Below are the code and all the weights of a small trained network. Each question names an input and a class and asks about switching units off, where a switched-off unit gives its printed mean instead of its output.

import numpy as np


def w(rows, s, z=0):
    codes = np.array(rows[::2]) - 128.0
    scale = np.full(codes.shape[1], s)
    scale[-1] = z or s
    return codes * scale


def f(y):
    return np.maximum(y, 0)


def log_softmax(a):
    a = a - a.max(-1, keepdims=True)
    return a - np.log(np.exp(a).sum(-1, keepdims=True))


def net(x, mask):
    res = np.array(x, float).reshape(1, 6) / 4 @ E
    y = f(res @ A[0][:, :-1].T + A[0][:, -1])
    res = res + np.where(mask, y, B[0][:, -1]) @ B[0][:, :-1]
    return log_softmax(res[-1] @ U[:, :-1].T + U[:, -1])


A, B = {}, {}
E = w([
[127,126,134,135,121,127,120,123,132,128],'x0',
[221,52,92,200,54,184,241,231,208,33],'x1',
[38,33,107,3,26,118,154,122,221,237],'x2',
[133,130,127,126,128,127,129,128,128,132],'x3',
[229,66,255,89,183,5,230,49,153,133],'x4',
[132,130,126,126,128,126,122,129,136,129],'x5',
],0.0045)
A[0] = w([
[176,205,124,207,200,159,101,147,61,57,137],'N0',
[60,14,109,19,17,128,176,143,245,230,253],'N1',
[49,199,173,60,203,64,39,26,50,212,69],'N2',
[218,79,246,99,205,3,205,50,133,135,31],'N3',
[197,201,143,216,194,125,123,135,55,43,106],'N4',
[196,198,150,218,210,132,119,135,59,42,112],'N5',
[224,80,250,98,206,22,210,39,134,138,20],'N6',
[217,85,252,98,209,11,215,45,137,132,12],'N7',
[56,198,133,90,167,109,26,61,51,206,56],'N8',
[226,22,92,217,43,183,246,232,231,27,141],'N9',
[26,240,14,176,84,252,6,192,53,126,30],'N10',
[195,204,152,220,201,129,125,143,55,34,105],'N11',
[204,200,153,217,209,131,121,126,56,43,107],'N12',
[58,198,171,61,208,59,38,27,43,230,67],'N13',
],0.0034,0.00048)
B[0] = w([
[72,68,127,53,94,70,70,58,114,195,201],'N0',
[81,63,170,13,41,8,48,10,51,223,244],'N1',
[224,214,217,168,57,153,215,194,53,43,224],'N2',
[68,87,26,203,242,219,94,181,236,112,239],'N3',
[88,76,136,47,79,52,68,45,92,200,206],'N4',
[74,68,139,53,71,47,59,46,83,209,209],'N5',
[67,89,27,197,244,218,101,180,225,116,239],'N6',
[65,81,38,196,229,211,103,184,229,120,240],'N7',
[214,209,187,186,98,159,212,190,90,42,204],'N8',
[243,237,247,149,18,112,224,173,18,49,253],'N9',
[67,74,10,211,248,221,106,189,254,118,230],'N10',
[80,74,141,52,67,50,72,48,93,196,210],'N11',
[72,73,135,47,72,47,56,55,87,213,210],'N12',
[233,230,225,185,61,152,223,191,45,47,227],'N13',
],0.0039,0.0049)
U = w([
[85,88,145,22,88,32,86,30,99,231,253],'0',
[245,193,201,160,91,139,200,179,79,38,102],'1',
[70,102,44,187,210,205,106,169,213,124,21],'2',
],0.012,0.00047)

Each question gives the input, the list of numbers given to net, and the class t.
The units are the neurons (one row each of A and B). Each row of codes is followed by its name. A weight is (code - 128) times the scale printed after its matrix; where a second scale follows, it is the last column's (A, B and U).
mask holds one flag per neuron, in row order. A switched-off neuron (its flag False) gives its mean, the last column of its row in B, instead of its output. The means were averaged over made-up inputs and are rounded, as every weight is.
A unit's drop is (log p(t) with every unit on - log p(t) with that unit switched off) / (log p(t) with every unit on - log p(t) with every unit switched off).
The circuit of an input: a set's keep is (log p(t) with only the set's units on - log p(t) with every unit switched off) / (log p(t) with every unit on - log p(t) with every unit switched off). Starting from the 12 units with the biggest drops (on a tie, the unit counted first), units are removed one at a time, each time the one whose removal leaves the highest keep (on an exact tie, the one counted first), for as long as the keep stays at least 0.8.
units of the circuit, in order: the units of the circuit, biggest drop first
k most important neurons: the k neurons with the biggest drops, biggest first
drop of u: that unit's drop, to one decimal
input [-4,-3,3,5,-4,8], class 2: 2 most important neurons : N10, N9
input [7,-6,-5,-4,-2,7], class 1: units of the circuit, in order : N13
input [5,-6,5,2,-1,5], class 1: units of the circuit, in order : N13, N2, N8
input [6,-6,5,-1,-7,5], class 2: 2 most important neurons : N10, N9
input [-2,-8,7,-3,7,-7], class 1: units of the circuit, in order : N13, N2
input [-6,-7,3,-2,6,-5], class 1: units of the circuit, in order : N13, N2
input [6,-7,-2,4,6,-6], class 1: 2 most important neurons : N13, N2
input [7,-8,6,4,-2,-7], class 1: 3 most important neurons : N13, N2, N8
input [-1,5,6,1,-3,4], class 0: drop of N2 : 0.1
input [8,-6,6,7,-7,8], class 2: drop of N12 : 0.2
input [-3,6,-7,-8,8,-8], class 2: drop of N6 : 0.4
